Here is a tiny trained network, its code and every weight. The questions are about switching its units off for an input and a target symbol, where a switched-off unit gives its printed mean instead of its output.

import numpy as np


def w(rows, s, z=0):
    codes = np.array(rows[::2]) - 128.0
    scale = np.full(codes.shape[1], s)
    scale[-1] = z or s
    return codes * scale


def f(y):
    return np.maximum(y, 0)


def softmax(a):
    e = np.exp(a - a.max(-1, keepdims=True))
    return e / e.sum(-1, keepdims=True)


def log_softmax(a):
    a = a - a.max(-1, keepdims=True)
    return a - np.log(np.exp(a).sum(-1, keepdims=True))


def net(x, mask):
    ids = ['ΓΔΩαβζηλμφψ'.index(c) for c in x.split()]
    T = len(ids)
    res = E[ids] + P[:T]
    u = 0
    for l in range(2):
        r = res
        for j in range(3):
            rows = slice(2 * j, 2 * j + 2)
            q, k, v = (r @ M[l][rows].T for M in (Q, K, V))
            z = softmax(np.where(np.tri(T) > 0, q @ k.T / 2**0.5, -1e9)) @ v
            o = O[l][rows]
            res = res + np.where(mask[u + j], z, o[:, -1]) @ o[:, :-1]
        u += 3
        y = f(res @ A[l][:, :-1].T + A[l][:, -1])
        res = res + np.where(mask[u : u + 8], y, B[l][:, -1]) @ B[l][:, :-1]
        u += 8
    return log_softmax(res[-1] @ U[:, :-1].T + U[:, -1])


Q, K, V, O, A, B = {}, {}, {}, {}, {}, {}
E = w([
[5,131,59,216,129,161],'Γ',
[151,110,252,126,147,101],'Δ',
[161,35,111,122,20,122],'Ω',
[215,42,161,71,113,97],'α',
[132,182,233,171,73,59],'β',
[127,128,72,123,240,31],'ζ',
[200,179,62,102,48,164],'η',
[73,94,105,175,89,3],'λ',
[60,158,147,31,122,192],'μ',
[159,214,157,183,138,204],'φ',
[236,184,58,144,102,77],'ψ',
],0.0053)
P = w([
[154,35,217,122,167,143],'0',
[160,144,151,89,132,106],'1',
[133,147,105,31,104,97],'2',
[86,186,66,22,101,52],'3',
[96,200,50,4,81,27],'4',
[117,205,49,3,65,7],'5',
],0.0016)
Q[0] = w([
[103,98,125,167,148,165],'0.h1',
[150,107,133,70,131,83],'0.h1',
[120,129,162,155,148,107],'0.h2',
[75,59,113,116,94,109],'0.h2',
[73,69,127,153,94,175],'0.h3',
[212,254,158,128,28,27],'0.h3',
],0.035)
K[0] = w([
[137,176,174,169,174,116],'0.h1',
[129,89,125,73,78,97],'0.h1',
[159,106,109,92,87,164],'0.h2',
[110,136,99,152,223,171],'0.h2',
[140,142,168,151,94,180],'0.h3',
[4,229,58,62,180,125],'0.h3',
],0.03)
V[0] = w([
[150,167,110,128,157,144],'0.h1',
[53,37,118,94,83,117],'0.h1',
[110,171,71,142,98,87],'0.h2',
[66,131,53,127,193,88],'0.h2',
[109,120,92,254,118,180],'0.h3',
[95,153,139,129,43,160],'0.h3',
],0.0096)
O[0] = w([
[102,209,140,142,128,151,89],'0.h1',
[174,5,156,56,113,93,146],'0.h1',
[148,109,145,182,101,209,254],'0.h2',
[52,126,84,166,67,223,152],'0.h2',
[120,3,159,205,77,232,26],'0.h3',
[55,153,158,136,32,121,13],'0.h3',
],0.005,0.00078)
A[0] = w([
[137,130,127,139,131,122,77],'0.n1',
[71,97,68,139,152,126,69],'0.n2',
[128,131,137,130,118,115,57],'0.n3',
[128,135,79,141,185,129,40],'0.n4',
[131,140,128,125,117,121,49],'0.n5',
[80,135,200,217,117,1,32],'0.n6',
[207,141,100,124,84,232,2],'0.n7',
[211,138,95,194,63,126,17],'0.n8',
],0.0057,0.002)
B[0] = w([
[115,123,119,136,158,141,128],'0.n1',
[96,126,102,177,92,94,189],'0.n2',
[123,120,96,112,125,100,128],'0.n3',
[128,113,156,162,180,76,165],'0.n4',
[98,135,158,106,111,214,128],'0.n5',
[22,155,109,107,77,2,254],'0.n6',
[136,158,100,160,15,98,154],'0.n7',
[147,133,73,155,116,65,186],'0.n8',
],0.0075,0.00085)
Q[1] = w([
[121,143,67,190,154,85],'1.h1',
[86,134,43,79,145,140],'1.h1',
[116,17,118,247,197,206],'1.h2',
[74,193,96,51,94,199],'1.h2',
[187,113,105,129,78,128],'1.h3',
[58,108,187,193,170,193],'1.h3',
],0.015)
K[1] = w([
[139,150,161,102,75,171],'1.h1',
[159,129,117,146,72,91],'1.h1',
[204,91,140,220,171,8],'1.h2',
[80,133,38,32,99,138],'1.h2',
[98,134,106,112,154,182],'1.h3',
[180,93,217,192,80,117],'1.h3',
],0.017)
V[1] = w([
[109,80,43,78,39,127],'1.h1',
[183,137,50,37,167,176],'1.h1',
[124,134,185,55,141,223],'1.h2',
[214,155,111,226,74,79],'1.h2',
[94,205,164,100,43,180],'1.h3',
[246,183,118,118,64,155],'1.h3',
],0.013)
O[1] = w([
[167,107,60,96,11,139,146],'1.h1',
[169,116,53,116,165,240,41],'1.h1',
[115,140,124,32,175,172,6],'1.h2',
[206,158,189,217,80,117,218],'1.h2',
[56,185,147,2,93,142,56],'1.h3',
[207,227,185,98,89,145,131],'1.h3',
],0.008,0.0025)
A[1] = w([
[153,129,162,146,149,236,255],'1.n1',
[137,93,252,108,97,164,142],'1.n2',
[42,191,119,195,138,179,149],'1.n3',
[81,69,163,121,120,182,46],'1.n4',
[164,174,132,90,171,82,57],'1.n5',
[211,82,176,77,146,101,90],'1.n6',
[190,32,208,58,123,112,143],'1.n7',
[170,104,206,111,198,149,157],'1.n8',
],0.011,0.00073)
B[1] = w([
[119,167,25,144,129,180,189],'1.n1',
[59,125,188,206,50,156,228],'1.n2',
[138,2,182,154,154,240,212],'1.n3',
[36,168,106,149,118,139,171],'1.n4',
[153,231,94,105,167,71,254],'1.n5',
[230,117,198,57,105,138,228],'1.n6',
[168,24,206,59,176,157,226],'1.n7',
[142,155,153,178,247,166,200],'1.n8',
],0.0089,0.0035)
U = w([
[32,108,121,162,55,46,158],'Γ',
[119,87,79,185,203,20,90],'Δ',
[202,65,167,63,103,160,2],'Ω',
[221,139,28,174,177,87,249],'α',
[86,167,219,134,154,30,102],'β',
[75,83,87,229,161,218,151],'ζ',
[205,235,85,123,41,163,53],'η',
[109,28,122,152,22,173,250],'λ',
[32,141,74,2,176,162,98],'μ',
[123,145,244,95,204,147,31],'φ',
[139,213,148,173,103,217,182],'ψ',
],0.0042,0.0028)

Each question gives the input, a string of symbols that net reads in full, and the target symbol t.
The units are the heads (2 rows each of Q, K, V and O) and the neurons (one row each of A and B). Each row of codes is followed by its name. A weight is (code - 128) times the scale printed after its matrix; where a second scale follows, it is the last column's (O, A, B and U).
mask holds one flag per unit, layer by layer, with each layer's heads first. A switched-off unit (its flag False) gives its mean, the last column of its rows in O or B, instead of its output. The means were averaged over made-up inputs and are rounded, as every weight is.
A unit's drop is (log p(t) with every unit on - log p(t) with that unit switched off) / (log p(t) with every unit on - log p(t) with every unit switched off).
The circuit of an input: a set's keep is (log p(t) with only the set's units on - log p(t) with every unit switched off) / (log p(t) with every unit on - log p(t) with every unit switched off). Starting from the 12 units with the biggest drops (on a tie, the unit counted first), units are removed one at a time, each time the one whose removal leaves the highest keep (on an exact tie, the one counted first), for as long as the keep stays at least 0.8.
circuit, biggest first: the units of the circuit, biggest drop first
k most important neurons: the k neurons with the biggest drops, biggest first
k most important neurons of layer l: the k neurons of layer l with the biggest drops, biggest first
heads that matter: for each layer, one digit per head in row order, 1 if its drop is at least 0.15 and else 0, layers parted by /
drop of u: that unit's drop, to one decimal
input α ψ ψ, target η: heads that matter => 000 / 001
input η Ω μ α φ, target μ: circuit, biggest first => (1.h2; 0.h3; 1.h3)
input Ω α λ ψ Δ Ω, target Ω: heads that matter => 100 / 000
input ψ μ Ω λ β, target μ: heads that matter => 000 / 010
input Δ μ Ω, target μ: circuit, biggest first => (1.h2; 0.h3; 1.h3)
input η β μ β, target μ: circuit, biggest first => (1.h2; 1.h3; 0.h3)
input Ω φ η, target η: heads that matter => 000 / 101
input Δ α Γ μ, target μ: heads that matter => 000 / 010
input Δ β φ μ Ω, target μ: circuit, biggest first => (1.h2; 0.h3; 1.h3)
input λ Ω λ μ λ, target μ: heads that matter => 001 / 010
input α ζ ψ, target α: heads that matter => 001 / 101
input Γ λ Γ φ ζ Γ, target λ: 3 most important neurons of layer 1 => (1.n3; 1.n5; 1.n8)
input β Γ λ α Γ Δ, target λ: most important neuron => (1.n2)
input λ μ α, target Ω: heads that matter => 100 / 100
input Ω α η β Ω, target Ω: 2 most important neurons of layer 1 => (1.n7; 1.n6)
input φ ψ α, target φ: 3 most important neurons => (1.n7; 1.n8; 1.n6)
input φ ζ Δ, target φ: heads that matter => 000 / 110
input ψ Γ ψ φ Ω, target λ: most important neuron => (1.n2)
input φ ζ ψ Γ, target ζ: 2 most important neurons of layer 1 => (1.n3; 1.n6)
input Γ Ω μ λ, target μ: most important neuron => (0.n6)
input λ β β β, target Γ: drop of 1.h1 => 0.3
input α η μ ψ, target μ: drop of 0.n8 => 0.0
input β ψ Ω ψ α, target Ω: drop of 1.h1 => 0.1
input φ ψ Δ, target φ: drop of 1.n8 => 0.3
